Below is a small trained network, with its code and all its weights. Each question gives an input and a target symbol and asks what happens when units are switched off, that is, made to give their printed mean instead of their output.

import numpy as np


def w(rows, s, z=0):
    codes = np.array(rows[::2]) - 128.0
    scale = np.full(codes.shape[1], s)
    scale[-1] = z or s
    return codes * scale


def norm(h):
    return h / np.sqrt((h * h).mean(-1, keepdims=True) + 1e-5)


def f(y):
    return y / 2 * (1 + np.tanh(0.7978845608 * (y + 0.044715 * y**3)))


def softmax(a):
    e = np.exp(a - a.max(-1, keepdims=True))
    return e / e.sum(-1, keepdims=True)


def log_softmax(a):
    a = a - a.max(-1, keepdims=True)
    return a - np.log(np.exp(a).sum(-1, keepdims=True))


def net(x, mask):
    ids = ['βημξσφψ'.index(c) for c in x.split()]
    T = len(ids)
    res = E[ids] + P[:T]
    u = 0
    for l in range(2):
        r = norm(res)
        for j in range(2):
            rows = slice(3 * j, 3 * j + 3)
            q, k, v = (r @ M[l][rows].T for M in (Q, K, V))
            z = softmax(np.where(np.tri(T) > 0, q @ k.T / 3**0.5, -1e9)) @ v
            o = O[l][rows]
            res = res + np.where(mask[u + j], z, o[:, -1]) @ o[:, :-1]
        u += 2
        y = f(norm(res) @ A[l][:, :-1].T + A[l][:, -1])
        res = res + np.where(mask[u : u + 8], y, B[l][:, -1]) @ B[l][:, :-1]
        u += 8
    return log_softmax(norm(res)[-1] @ U[:, :-1].T + U[:, -1])


Q, K, V, O, A, B = {}, {}, {}, {}, {}, {}
E = w([
[183,36,145,119,144,156],'β',
[196,146,84,138,90,145],'η',
[127,116,159,117,56,73],'μ',
[87,61,107,88,180,184],'ξ',
[194,131,64,145,118,139],'σ',
[168,149,82,149,45,5],'φ',
[61,93,83,136,108,142],'ψ',
],0.019)
P = w([
[68,144,151,194,185,31],'0',
[155,64,117,169,11,220],'1',
[194,48,148,85,1,202],'2',
[173,113,71,99,33,216],'3',
[175,152,47,88,39,197],'4',
[180,153,57,73,52,189],'5',
[203,141,114,55,40,172],'6',
[186,166,66,63,74,164],'7',
[198,155,104,52,69,155],'8',
[189,184,73,59,86,140],'9',
[200,159,113,42,89,142],'10',
[192,235,72,59,78,122],'11',
],0.0065)
Q[0] = w([
[90,101,146,84,112,126],'0.h1',
[25,152,97,149,33,101],'0.h1',
[126,122,115,212,185,136],'0.h1',
[73,138,107,143,141,204],'0.h2',
[2,161,205,116,152,150],'0.h2',
[83,165,151,139,58,148],'0.h2',
],0.0082)
K[0] = w([
[138,117,235,126,179,139],'0.h1',
[193,15,130,7,78,150],'0.h1',
[175,169,61,120,33,62],'0.h1',
[112,129,150,153,153,254],'0.h2',
[150,130,130,44,10,218],'0.h2',
[101,240,180,160,77,139],'0.h2',
],0.009)
V[0] = w([
[116,66,198,122,113,102],'0.h1',
[114,90,142,210,129,90],'0.h1',
[156,52,206,70,76,186],'0.h1',
[173,136,163,134,68,151],'0.h2',
[184,93,50,176,141,133],'0.h2',
[121,96,133,155,254,133],'0.h2',
],0.0086)
O[0] = w([
[149,149,110,187,156,170,127],'0.h1',
[106,142,76,189,74,96,103],'0.h1',
[85,78,112,108,183,77,252],'0.h1',
[129,66,149,126,47,132,103],'0.h2',
[141,156,111,159,2,122,254],'0.h2',
[177,155,220,119,91,233,104],'0.h2',
],0.0083,0.0041)
A[0] = w([
[144,147,17,86,114,40,195],'0.n1',
[146,143,156,235,147,85,74],'0.n2',
[47,128,142,109,86,131,175],'0.n3',
[13,195,111,158,178,212,136],'0.n4',
[247,111,139,205,91,170,180],'0.n5',
[92,212,152,165,181,139,91],'0.n6',
[207,128,2,171,152,127,251],'0.n7',
[68,157,225,111,117,230,150],'0.n8',
],0.0081,0.0028)
B[0] = w([
[135,83,112,118,120,167,254],'0.n1',
[114,158,155,132,141,194,120],'0.n2',
[142,65,94,173,162,133,156],'0.n3',
[164,109,120,130,119,99,152],'0.n4',
[117,142,127,84,116,110,197],'0.n5',
[135,130,130,155,12,140,114],'0.n6',
[105,77,240,110,126,118,236],'0.n7',
[146,134,106,136,131,66,163],'0.n8',
],0.012,0.0076)
Q[1] = w([
[118,112,156,189,156,24],'1.h1',
[98,183,138,162,86,95],'1.h1',
[112,152,103,234,191,1],'1.h1',
[177,134,172,60,23,171],'1.h2',
[151,135,211,184,88,143],'1.h2',
[117,188,135,127,232,88],'1.h2',
],0.0091)
K[1] = w([
[79,188,79,95,88,29],'1.h1',
[158,95,165,92,46,85],'1.h1',
[76,176,69,123,84,49],'1.h1',
[175,254,97,180,116,108],'1.h2',
[115,131,163,164,78,137],'1.h2',
[141,51,152,101,108,194],'1.h2',
],0.0087)
V[1] = w([
[63,138,140,186,77,61],'1.h1',
[153,138,116,105,147,30],'1.h1',
[190,111,57,52,70,62],'1.h1',
[133,166,106,105,77,56],'1.h2',
[76,169,93,139,169,167],'1.h2',
[142,118,122,254,67,111],'1.h2',
],0.0088)
O[1] = w([
[165,88,137,91,161,135,33],'1.h1',
[77,113,51,89,140,126,105],'1.h1',
[58,188,91,41,174,117,255],'1.h1',
[190,65,119,180,184,166,138],'1.h2',
[81,44,148,47,21,137,7],'1.h2',
[1,97,66,160,168,211,183],'1.h2',
],0.0084,0.0059)
A[1] = w([
[174,228,112,82,165,123,41],'1.n1',
[187,111,109,114,2,49,4],'1.n2',
[63,135,116,98,81,19,138],'1.n3',
[53,85,110,212,139,119,180],'1.n4',
[103,128,109,158,92,66,110],'1.n5',
[124,29,11,162,181,183,104],'1.n6',
[109,196,202,96,184,70,69],'1.n7',
[85,168,48,98,192,108,162],'1.n8',
],0.0089,0.0024)
B[1] = w([
[111,109,118,85,174,182,159],'1.n1',
[78,128,111,254,173,169,145],'1.n2',
[140,145,101,123,170,145,169],'1.n3',
[158,136,91,135,245,89,176],'1.n4',
[126,116,103,144,152,151,135],'1.n5',
[123,182,93,166,92,58,246],'1.n6',
[171,113,29,91,204,189,144],'1.n7',
[124,63,198,164,73,104,195],'1.n8',
],0.0092,0.011)
U = w([
[237,117,168,200,131,118,197],'β',
[139,141,75,138,27,34,254],'η',
[155,27,143,88,100,80,117],'μ',
[185,193,52,61,214,130,144],'ξ',
[146,134,61,160,37,191,133],'σ',
[144,139,49,254,241,131,129],'φ',
[19,167,152,138,140,150,50],'ψ',
],0.0075,0.0011)

Each question gives the input, a string of symbols that net reads in full, and the target symbol t.
The units are the heads (3 rows each of Q, K, V and O) and the neurons (one row each of A and B). Each row of codes is followed by its name. A weight is (code - 128) times the scale printed after its matrix; where a second scale follows, it is the last column's (O, A, B and U).
mask holds one flag per unit, layer by layer, with each layer's heads first. A switched-off unit (its flag False) gives its mean, the last column of its rows in O or B, instead of its output. The means were averaged over made-up inputs and are rounded, as every weight is.
A unit's drop is (log p(t) with every unit on - log p(t) with that unit switched off) / (log p(t) with every unit on - log p(t) with every unit switched off).
The circuit of an input: a set's keep is (log p(t) with only the set's units on - log p(t) with every unit switched off) / (log p(t) with every unit on - log p(t) with every unit switched off). Starting from the 12 units with the biggest drops (on a tie, the unit counted first), units are removed one at a time, each time the one whose removal leaves the highest keep (on an exact tie, the one counted first), for as long as the keep stays at least 0.8.
circuit, biggest first: the units of the circuit, biggest drop first
unit that matters most: the unit with the biggest drop
k most important neurons: the k neurons with the biggest drops, biggest first
top k neurons in layer l: the k neurons of layer l with the biggest drops, biggest first
which heads matter: for each layer, one digit per head in row order, 1 if its drop is at least 0.15 and else 0, layers parted by /
input ξ ξ σ σ, target ξ: circuit, biggest first -> 0.h2, 0.n5
input ξ σ β, target ξ: top neuron in layer 0 -> 0.n4
input ψ μ β, target ψ: top 3 neurons in layer 0 -> 0.n5, 0.n4, 0.n3
input ψ ξ ξ ξ μ, target φ: top 2 neurons in layer 1 -> 1.n2, 1.n3
input ψ ξ η φ η η μ μ ξ β, target ψ: which heads matter -> 11 / 01
input σ μ β ξ ξ, target η: which heads matter -> 00 / 01
input φ β η, target φ: which heads matter -> 10 / 01
input η σ β ξ ξ σ, target η: which heads matter -> 11 / 01
input β φ β φ ψ ξ φ ξ η, target β: which heads matter -> 10 / 10
input β ξ μ σ μ σ, target β: circuit, biggest first -> 1.h1, 0.h2
input ψ σ σ ξ η, target ψ: circuit, biggest first -> 0.n7, 1.h2, 0.h1, 0.h2
input η φ σ β, target η: 2 most important neurons -> 1.n6, 0.n5
input ξ ψ σ, target ξ: circuit, biggest first -> 0.h2, 0.n5
input ξ ξ ψ η η ξ, target μ: top 2 neurons in layer 0 -> 0.n4, 0.n8
input ψ σ ψ η, target ψ: top 2 neurons in layer 0 -> 0.n7, 0.n5
input β η β ξ ξ ξ, target μ: circuit, biggest first -> 1.h2, 1.n4
input σ ξ ψ φ η ξ σ ξ η β, target σ: unit that matters most -> 0.h2
input β φ β φ ξ μ ξ μ σ, target β: which heads matter -> 11 / 10
input σ σ ψ μ φ η, target σ: top 2 neurons in layer 1 -> 1.n4, 1.n6
input η φ ξ, target φ: circuit, biggest first -> 1.h2
input ξ ψ ψ ξ φ β η, target ξ: which heads matter -> 01 / 00
input η η σ σ ξ φ, target φ: which heads matter -> 00 / 00
input β η μ μ σ ξ β, target β: 3 most important neurons -> 0.n2, 0.n1, 0.n7
input β μ σ β φ β σ σ σ β, target β: which heads matter -> 11 / 10
input σ σ σ μ σ, target σ: which heads matter -> 01 / 00
input ξ φ η ψ ξ, target η: 3 most important neurons -> 0.n8, 0.n4, 0.n5
input μ ξ ξ μ σ β ξ σ, target μ: unit that matters most -> 0.n7
input ξ σ ξ μ σ σ η, target ξ: 2 most important neurons -> 0.n8, 0.n4
input η ξ η σ η ξ β μ σ β ξ β, target η: top 2 neurons in layer 1 -> 1.n4, 1.n7
